Each row is shifted at random along 8 fixed directions that mean nothing.
Known rows, with every way that one mark hangs from another:
j612[j6[j273[j484] j864[j444 j628 j854]]]: [-114, -115, 31, -64, 68, 52, -242, 39, 126, 67, 26, 131, 80, -179, 33, -82, 13, -149, -352, -30, 64, 15, 21, -58, -225, 9, -101, 178, -26, 83, 304, -244, -149, -175, -22, -108, -146, -164, -13, 68, -278, -65, -162, 110, 127, -156, 144, 125, -194]
j273[j484[j447[j444[j854]] j628[j612[j6] j864]]]: [-184, 97, 138, -69, 445, 371, 239, -45, -115, -93, -28, 200, 506, 96, -4, 329, 38, 35, 344, 310, 162, 396, 22, -276, -110, 71, -672, -174, 372, -193, 23, -144, -264, 225, -405, -152, -292, -325, 38, 421, 17, 25, -64, 580, 23, -93, 97, 283, 386]
j447[j273[j484[j628[j612]]] j444]: [26, 57, 148, 54, -1, -268, -105, -67, -128, 176, 89, 143, 46, -111, 128, 82, 148, -107, 110, 269, -73, -46, -108, 45, -44, 61, -24, -46, 237, 6, 37, 3, 269, 190, -51, 140, 23, -229, -23, 190, -21, -27, -8, 129, 70, -27, 77, 24, 47]
j444[j6[j273 j325[j447 j867] j864[j612]] j854]: [-129, -168, -156, -25, -9, 74, -266, 405, -95, -26, -111, 167, 93, -204, -147, -275, -15, -56, -46, 100, 254, -141, -96, -99, 10, 78, -191, 59, -22, 72, 347, -263, -198, -107, 50, -99, -84, -248, -126, 24, -117, 164, -102, -53, 163, -201, -61, -301, -306]
j444[j6[j325] j854[j612]]: [101, -118, -18, -85, 198, 156, -188, 203, -79, 138, -146, 103, -275, -218, -109, -276, 8, 150, 82, 299, 237, 53, -237, 79, -225, 81, -351, 103, -149, -32, 228, -160, -308, -154, 181, -72, 120, 29, 129, -150, -131, 41, -330, -51, 98, -306, -73, -87, -200]
j867[j6 j325 j864]: [-77, -262, -5, -85, -69, 184, -151, -89, -94, 10, -3, -43, 201, 98, 341, -98, -65, 129, -33, -8, 182, 11, -55, -10, -38, -28, -14, -99, 203, -105, 92, -187, -273, 48, 67, 136, -66, 121, -344, -119, -156, 233, -299, -153, 117, -127, 1, 103, -301]
j867[j325[j447] j864[j612 j628[j484]]]: [-179, -96, -74, 90, -174, 80, -144, 46, 45, 68, -271, 38, 150, -310, 258, -15, 244, 167, -314, 158, 50, 24, 110, -117, -110, 231, 200, -74, 148, 292, -242, -171, -180, -42, -16, 155, 123, 164, -36, -51, 18, 4, -213, 164, 14, -345, -193, 57, -294]
j447[j273 j444[j6[j325]]]: [90, -157, 37, -332, -10, 103, -256, 51, -261, -53, -208, 32, 246, 111, 38, 115, -17, 50, 30, 202, 158, -182, 114, 77, -7, 143, -20, 56, 57, -35, 176, -119, 128, -65, -191, 235, -339, -127, 97, 314, -341, 144, -59, 70, -26, 89, 28, 24, -184]
j273[j484[j447[j444[j6[j867[j864]]]] j628]]: [-147, -19, 60, 36, -83, 32, -3, 11, -64, 50, 43, -12, 222, 122, 29, 157, 63, 107, 109, 256, 38, 217, -82, 45, -58, -109, -282, -255, 83, -44, 202, -157, -143, 117, -125, -117, -318, -117, -88, 163, -27, -79, -2, 82, 30, -149, 93, 238, 297]
j447[j444[j6[j325]]]: [-104, -95, 28, -143, -39, -49, -218, -56, -47, -12, -172, -10, 12, -41, 51, -18, 171, -90, 30, 200, 5, -135, 59, 95, 20, 103, 50, -131, -66, 126, 44, -239, -91, -33, 103, 97, -78, 4, 86, -15, -96, -36, 68, -75, 37, -198, -1, -76, -167]
j628[j273 j484[j447] j612]: [-49, 59, -36, 325, -166, -10, -47, -244, 104, 34, -94, 60, -152, 51, 178, 41, -8, -20, 74, 107, -120, 107, 45, -169, 26, 76, 88, -242, 107, 1, -188, 46, 35, 94, 0, 259, 140, -288, -107, 218, 105, -84, -99, 262, 176, -97, 178, -94, -13]
j628[j273 j484 j612]: [86, 48, -107, 56, -2, 62, -80, -68, -49, 117, 15, 118, -221, 83, 128, -85, 12, 111, 159, 212, 5, -10, -54, -218, -23, 192, -145, 86, 147, -60, -81, 90, -50, -110, 7, 237, 107, -270, 29, 156, 31, 114, -263, 228, 69, -9, 168, -8, -89]
j612[j6[j273 j325[j447] j864[j444 j854] j867]]: [-324, -191, -250, 25, 45, 198, -205, 119, -8, -155, 63, 130, 342, 85, 52, 8, -15, -278, -153, -66, 50, 6, 195, -248, -28, 22, -154, -29, 2, -85, 178, -155, -91, 2, -210, -119, -291, -306, -333, 97, 22, -18, 128, 177, -7, 40, 28, 87, 0]
j447[j273[j484[j628[j864]]] j444[j6]]: [5, 113, 5, -128, -101, -255, -17, 61, -93, 205, 117, 121, -87, 89, 24, -66, 213, 131, 89, 357, -6, -128, -106, 247, 30, -34, -122, -16, 112, 228, 160, 2, 40, -189, -32, -4, -141, -237, 257, 5, -53, 17, 20, -169, 196, -253, 56, -4, -63]
j612[j6[j864[j628[j484]]]]: [-62, -215, 124, 91, 45, 196, -199, -265, 10, -124, -202, -43, 137, -79, 259, 151, -110, -194, -213, -16, 49, 144, 96, -103, -109, 135, 35, -137, 22, -60, 52, -124, -181, 205, -180, 180, -134, -72, -176, 138, -109, 130, -187, 341, 85, -38, 105, 28, -274]
j325[j447 j867[j6[j273] j864]]: [-185, -224, -241, -169, -181, 126, -71, 198, -7, -162, -132, 30, 377, 310, 104, 27, 117, -54, -111, 2, 99, -206, 96, -126, 81, -105, -70, -83, 106, 280, 109, -242, -97, -47, -169, 158, -295, 27, -138, 188, -106, 165, -144, -38, -37, -12, -105, 37, -354]
j484[j447[j273 j444] j628[j864]]: [-155, 293, -122, 330, -3, -310, 87, -59, -103, 58, 355, 196, -98, 6, -28, -246, 84, 33, 281, 191, 49, 49, -388, -115, 93, 16, -262, -38, 154, -61, 150, 302, 74, 94, -85, -210, 11, -316, -75, 44, 248, 5, -190, -131, 380, -259, 121, -6, 194]
j612[j6[j325[j867] j864]]: [-140, -222, -203, 236, -54, 105, -229, -160, -10, -101, -115, -29, 61, 7, 118, -21, -3, -112, -131, 89, -22, 88, 121, 24, -101, -45, 57, -282, -104, -64, 145, -115, -222, 103, -39, 95, -78, -85, -251, -249, 46, 39, 61, -14, 82, -127, -36, -44, -309]
j273[j484[j447 j628[j864]]]: [-177, -159, 310, 127, -156, 48, -48, -282, 100, -175, -194, -43, 179, 89, 112, 194, 115, 12, -239, -29, -38, 195, 28, 62, -182, -133, 1, -479, 165, 269, 82, -392, -118, 230, -77, 36, -107, -251, -192, 196, -213, 102, -47, 93, 188, -228, 135, 1, -70]
j273[j484[j628[j612[j6[j864]]]]]: [-174, 128, -148, -41, 199, 27, 82, 31, 29, 37, 42, 162, -21, 3, 1, -3, 229, -26, 77, 391, 55, 132, -110, -171, -129, 79, -323, -20, 157, 69, 51, -47, -240, -34, -23, -63, 42, -145, 142, -49, 92, -160, -73, 148, 33, -77, 69, 158, 47]
j484[j447[j273 j444] j628[j864[j854]]]: [-175, 90, 57, 355, -141, -236, -37, -190, 51, 28, 53, 72, 22, -56, 2, -33, 77, -72, -92, 99, -94, 202, -88, 172, -42, -96, 49, -221, -19, 29, 15, 8, 180, 106, -126, -30, 9, -161, -124, 176, 105, -129, 30, 4, 301, -334, 53, -47, 42]
j628[j273[j484] j612[j6] j864[j444 j854]]: [75, -127, 53, 259, -15, -135, -90, -180, 117, 401, 233, 110, -218, 53, 216, -56, -9, 18, 3, -61, -110, 2, 49, 354, -48, -145, 24, -147, 223, 67, 33, -190, -118, -95, 88, 15, 94, -345, -143, -118, -21, 150, 263, -102, 237, -388, 125, -176, -193]
j325[j447[j444[j6]]]: [47, -88, 69, 122, 51, 185, -212, -77, -5, -23, -201, 128, 58, -356, 297, -88, -52, -72, 69, 150, 48, 135, -87, -202, -131, 91, -88, -1, -78, 121, 187, -191, -245, 59, -87, -18, -93, 86, -117, 229, -232, 16, -244, 258, 97, -321, -81, -17, -45]
j867[j6[j273 j864[j444 j612]] j325]: [-98, 24, -520, 51, -46, -29, -39, 149, -257, 336, 325, 32, 44, -113, 176, -216, -106, 60, 101, 227, 250, -52, -95, -151, -5, 77, -164, 169, 236, -444, 166, 188, -26, -198, 34, -73, -108, -102, -199, -132, 137, -10, -153, -306, 21, -15, 47, 47, -89]
j444[j6[j867[j325[j447]]] j854[j612]]: [-98, -65, -91, -36, 141, 299, 60, 237, -131, 27, -141, 53, 60, -104, 89, 76, 91, 28, 133, 432, 150, 272, 16, -114, -122, -6, -517, -125, -70, -76, -48, -131, -194, -56, -84, -51, -82, 18, -101, 45, 187, -75, -148, 250, -33, -196, -241, 102, 160]
j864[j444 j612[j6[j325]] j628 j854]: [-241, -116, 111, -32, 160, -137, -102, 28, -19, 195, 64, -93, 103, -143, -91, 182, 190, -254, -225, -78, 25, -62, 155, 106, 48, 222, -139, -26, 127, -15, -7, -243, 29, 61, -24, -51, -35, -144, -133, 122, 144, -37, 219, -85, -82, -124, -50, 31, -13]
j628[j273 j484 j612[j6] j864[j444 j854]]: [66, -57, -126, 126, -23, -162, -90, -114, 74, 318, 104, -6, -330, 236, 249, -49, -66, -177, 123, -71, -54, -107, 48, 9, 213, 70, 38, 68, 186, -158, -148, 62, 24, -187, -11, 150, 6, -362, -82, 135, 280, 93, 104, 30, 167, -71, 217, -195, -220]
j444[j6[j273 j325]]: [-242, -123, 69, -125, -9, 136, -137, -45, -38, -216, -184, 89, 247, -88, -52, -16, 173, -49, -106, 177, 64, -30, 169, -16, 9, 195, -66, -166, -30, 255, 41, -233, -121, 120, -5, 188, -96, -168, 81, 90, -201, 14, -49, 143, 132, -62, 21, 11, -192]
j612[j6[j867[j864[j854]]]]: [-156, -23, -53, 158, 160, -63, -247, -14, 173, -85, -100, 12, -129, -86, 209, -49, 24, -295, -16, 178, -19, 66, -196, -176, 31, 52, -101, 104, -117, -85, -88, -145, -137, 138, 70, 99, 59, 172, -188, 26, 128, -163, -38, 248, 66, -5, -128, 151, -115]
j484[j447[j273 j444[j854]] j628]: [-242, 191, -80, -35, -21, -167, 56, 58, -82, 28, 64, 9, 222, 149, -175, 164, 96, -1, 87, 434, 29, 75, -79, 205, -59, -111, -209, -147, -5, -67, 14, 7, 282, -81, -210, 69, -119, -79, 99, 274, 64, -105, 102, 26, 34, -90, 60, 105, 225]
j6[j273[j484] j325]: [-242, -167, 114, 177, -381, -52, -213, -301, 29, -82, -54, -9, -14, 0, 132, -11, 152, -268, -351, -134, -252, 47, 317, -153, -123, -81, 259, -313, 4, 69, 141, -172, 111, 112, 59, 282, -13, -329, -353, 9, -4, -107, -125, 66, 230, 7, 135, 28, -191]
j867[j6 j325[j447[j273[j484]]] j864[j444]]: [43, -208, -133, -175, -38, 313, -100, 126, -130, 146, 22, 143, 542, 80, 433, 69, -107, 413, -57, 183, 188, -33, 75, 92, -193, -77, -130, 20, 385, 69, 131, -131, -187, -143, -243, 66, -311, 4, -151, 58, -411, 273, -146, 19, -65, -175, -60, 258, -153]
j864[j444[j6[j325]] j612 j628[j273 j484] j854]: [26, -48, 96, 62, 159, -26, -294, 162, 12, 368, -100, 106, 25, -499, -86, -27, 38, 225, -161, 290, 70, -19, -2, 306, -45, 434, -134, 199, 56, 113, -126, -108, -47, -96, 47, 26, 76, -152, 312, 151, -139, 28, 107, 134, -123, -358, 0, -30, -98]
j854[j444[j6] j612]: [145, -364, 224, 172, -64, 180, 48, -204, 77, 29, -171, -83, -35, -202, 178, 165, 97, -15, -64, -110, 26, 302, 154, 1, -255, -160, 0, -479, -148, 210, 171, -273, -241, 200, 5, -20, -42, 88, -297, -47, -243, -49, -300, 56, 190, -374, -38, -95, -104]
j867[j6[j273] j325 j864[j612]]: [-406, 26, -224, -120, -135, 50, 137, 14, -33, -30, 218, 36, 243, 127, 117, -29, 279, -9, -15, 0, 92, 16, 236, -378, 143, 91, -85, -152, 276, 25, -32, -48, -184, 15, 30, 94, -46, -92, -289, -104, 174, -127, -250, -166, 210, -61, -96, 195, -104]
j867[j6[j273 j325 j864]]: [-341, -4, -288, 91, -103, -70, -13, -51, -77, -31, 263, 141, 112, 153, 7, -189, 69, -111, -27, 104, -1, -130, 36, 29, 70, -8, -45, -165, 136, -46, 68, 72, -56, 69, 73, 68, 3, -225, -153, -249, 131, 47, 33, -230, 167, -92, 107, -81, -237]
j628[j612[j6] j864]: [-155, 117, -194, -28, 157, -85, 223, -28, -54, 10, 210, 97, -266, 350, 55, -134, 266, -141, 282, 54, 100, -147, -114, -230, 194, 59, -340, -25, 249, 42, -13, 2, -260, -56, 38, -70, 53, -260, -30, -118, 351, 103, -69, -99, 276, -95, 40, -85, -127]
j444[j6[j273[j484] j325] j854[j612]]: [-119, -47, 158, -3, 83, 151, -129, 66, 104, -22, -140, 232, -102, -333, -67, -170, 181, -63, -68, 171, 12, 188, 65, -220, -206, 75, -250, -80, -100, 179, 177, -198, -248, 35, 150, -11, 110, -230, 39, -64, -107, -233, -371, 229, 273, -279, -42, 22, -102]
j867[j6 j864[j628]]: [-32, -3, -46, 227, 71, 51, -91, -47, -37, 121, 116, 123, 4, -196, 159, -245, -6, 94, -27, 139, 112, 89, -266, 43, -119, 65, -202, 164, 78, -85, 94, 83, -226, 122, 33, 28, 92, 240, -21, -99, 21, 56, -398, 63, 112, -278, -41, 187, -218]

Rows:
[-101, -261, 245, 298, -37, 266, -240, -144, 47, -73, -192, 43, 267, -246, 80, 174, 47, 160, -501, 201, -94, 324, 121, 403, -440, 9, -99, -283, -135, 105, -104, -392, -187, 221, -96, 46, -8, -4, -131, -43, -238, 154, 109, 475, -68, -404, -25, 69, -160]  j6[j864[j628[j484] j854] j867]
[-37, -103, -20, 137, 6, -25, -30, 166, -251, 360, 42, 18, 55, -158, -20, -56, 40, -138, 33, 155, 108, -22, 23, 348, -15, 38, -247, 44, 66, -191, 78, -10, 98, -64, -80, -19, -35, -66, 29, 116, 307, 67, 125, 90, -30, -217, 51, -115, 21]  j864[j444[j6[j325[j447]] j854] j628[j612]]
[-167, 9, 49, -62, 57, -54, 120, 139, 79, 114, 42, 28, 102, -47, -258, 230, 300, 49, -244, 111, -13, 41, 171, 88, -97, 28, -187, -43, 38, 231, -131, -210, 121, -241, -51, 43, 40, -12, 52, 197, -49, -35, 32, 19, -58, -263, -51, 54, 31]  j864[j612 j628[j273] j854[j444]]
[-21, -108, 148, -86, 113, -122, -126, 5, 7, 9, -111, 9, 5, -140, 68, 118, 30, -277, 130, 187, 97, 4, -21, 112, -14, 13, -37, -217, -31, -9, -20, -261, -32, 164, 91, 87, -43, 56, -78, 49, -75, 0, 50, 37, 129, -239, -30, -288, -215]  j447[j444[j6[j864] j854[j612]]]
[-159, 55, -213, 232, -88, -4, -147, -28, -111, 95, 27, 139, 155, -126, -100, 34, 16, 169, -73, 176, 35, 8, 114, -8, -59, 248, 81, -142, 190, -114, -78, 122, 32, 24, -98, 53, -29, -285, 37, 5, 40, 28, 44, 59, -2, -245, 94, -81, -80]  j6[j325 j864[j612 j628[j273 j484[j447[j444]]]]]
[-291, -52, -252, 46, -126, 13, -131, 64, 45, -1, 127, 19, 123, 121, 218, -27, 186, -164, -36, -44, 18, -45, 135, -279, 114, 0, -22, -23, 58, 56, -8, 37, -42, -137, -81, -3, -120, -94, -238, -54, 300, -113, -91, 5, 81, -72, -75, 245, 31]  j612[j6[j867[j325[j447] j864[j444 j628[j273]]]]]
[-257, -35, -185, 39, 123, 135, -157, 48, -33, -60, -61, 61, 190, -16, 54, 106, 9, -152, -167, 298, 56, 142, 91, -26, -12, 90, -149, 29, -23, -194, -182, -7, 44, -85, -122, 116, -80, -44, -64, 46, 186, -84, 91, 244, -63, 16, -68, 190, -42]  j612[j6[j864[j628[j273] j854] j867[j325]]]
[-70, 16, -256, 97, -55, -136, -159, -135, 179, 83, -112, -54, -87, -45, 147, 131, 179, -58, -68, 114, -10, -89, 231, 9, -7, 89, 262, -118, 90, 191, -216, -128, 32, -131, -21, 231, 20, -47, 123, 44, -12, -137, 207, -26, 51, -188, -123, -71, -336]  j628[j273 j864[j444 j612[j6]]]
[-337, -123, -292, 119, -268, 3, -179, 144, 140, -109, -105, 108, 261, -22, -57, -114, 313, -69, -346, 41, -131, -35, 307, -69, -90, -50, 86, -93, -147, 321, 13, -196, -15, -167, -71, 84, -105, -39, -94, -38, 58, -164, 41, 61, 41, -226, -116, 79, -233]  j6[j273 j325[j447 j867[j864[j444 j854]]]]
[-86, 26, -122, 131, 191, -67, 0, -31, 50, 336, 168, -88, -97, -205, 74, 131, 36, -27, -34, 232, -9, 168, 37, 121, -121, 66, -260, -2, -8, -127, 33, -182, -157, -93, -35, -60, -12, 40, -137, 31, 43, -117, 209, -52, -60, -236, -115, 105, 91]  j864[j444 j612[j6] j854]
[-70, 76, 16, 82, 63, -290, -86, 93, 13, 376, -42, -113, -122, -294, 12, 171, 160, -85, -230, 321, -59, -52, -31, 212, -31, 269, -135, 164, 64, -41, -287, -100, 186, -94, 17, 102, 61, 45, 149, 232, 192, -79, 180, 112, -215, -158, -22, 9, -39]  j864[j444 j612 j628[j484] j854]
[-177, 76, -231, -146, -166, 40, 83, 129, -150, -62, 46, 81, -68, 306, -15, -93, 155, -27, 18, 161, 23, -105, 127, -174, 147, 29, -237, 7, 13, 122, 193, 117, -24, -288, -153, 81, -205, -263, -33, 132, 171, -13, -138, -115, 167, 2, -1, 27, -4]  j444[j6[j325[j447[j273]]]]
[187, -163, 56, 334, -220, 23, 78, -71, 59, 249, -130, 47, -227, 108, 187, -66, -70, 174, -68, -39, -11, 109, -29, 270, -42, -204, 40, -212, 23, 45, 44, -96, -105, -126, -59, -47, -15, -230, -104, 81, -37, 66, -45, 100, 353, -405, 183, -281, -166]  j628[j484[j447[j273]] j612 j864[j854[j444[j6]]]]
[-163, -203, -35, 426, -56, 278, -148, -80, -99, -129, -151, 273, 435, -361, 26, -26, 252, -11, -200, 1, -52, 225, 275, -63, -291, 86, -16, -332, 33, 159, 66, -152, -197, 299, -182, -114, -4, -137, -189, -126, 53, 5, -35, 375, 39, -483, -125, -54, -140]  j6[j325[j447[j444] j867] j864[j628[j612]]]
[-37, -93, 183, 68, -135, 175, -120, -38, -39, 12, -66, -35, 264, 7, 43, 292, 24, 20, -143, 32, 8, 185, 215, 0, -112, -29, -255, -150, 48, 6, 162, -142, 82, 24, -210, 9, -382, -300, -47, 434, -120, -90, -58, 295, -25, -62, 120, 264, 245]  j864[j444[j6[j867]] j628[j273[j484[j447]]]]
[-235, -216, 412, -81, -18, 189, -127, -222, 21, -149, -82, -3, 302, -44, 28, 155, 174, -101, -47, -27, -80, 178, 335, 148, -122, -47, -104, -483, -81, 165, 143, -488, -257, 172, 5, 48, -104, -168, -248, -8, -190, 71, 77, 140, 215, -401, 11, -50, -14]  j447[j444[j6[j325] j854]]
[-34, -296, -102, 107, -157, 341, -224, -105, -221, 14, -142, 96, 223, -29, 120, -111, -115, -106, -246, -163, 128, 72, 207, -172, -145, 149, 71, 25, 148, -324, 187, 60, -26, 135, -159, 149, -132, -242, -145, 145, -4, 36, -394, 283, 35, 66, 205, 25, -348]  j867[j6[j273 j325 j864[j628[j484 j612]]]]
[-42, -16, -9, 121, 99, -230, -14, 91, 64, -35, -299, 45, -13, -277, 101, 65, 167, -421, 32, 245, 97, -111, -135, -39, 132, 103, 87, 3, 9, 66, -261, -24, 173, 142, 90, 134, 87, 212, 151, 150, 165, -207, 30, 268, 58, -41, 46, -242, -231]  j854[j444[j6[j864[j628[j612]]]]]
[-90, 132, -31, 197, 101, -80, 107, 46, 3, 309, 93, 157, -154, 6, -43, -56, 57, 95, -63, 290, -28, 34, -169, 271, 10, 81, -293, 59, 61, 32, -71, 79, -47, -95, -75, -50, 134, -191, 171, 50, 193, -33, 25, 121, 120, -273, 72, 28, 56]  j864[j628[j484[j447[j273]] j612[j6]] j854]
[-102, 95, -3, -69, 202, -45, -185, 413, 52, 258, 122, 151, -28, -469, -178, -190, 259, 188, 60, 424, 188, 36, -279, -6, -241, 127, -543, 197, -33, 170, 287, -325, -261, -142, 188, -359, 50, -180, 218, -35, -178, -176, -79, 63, 6, -341, -70, 161, 206]  j864[j444[j6[j273[j484[j628]] j867] j854] j612]
[-121, -29, -223, 159, 64, 0, -20, 213, -326, 198, 98, 61, 42, -35, -30, -38, 50, -21, -93, 405, 139, 82, -145, 212, -91, 58, -336, 114, 97, -437, -159, 37, 137, -65, -13, -18, 12, -3, -109, -55, 376, 78, 122, 129, -134, -22, -15, 44, 16]  j6[j864[j628[j612] j854] j867[j325]]
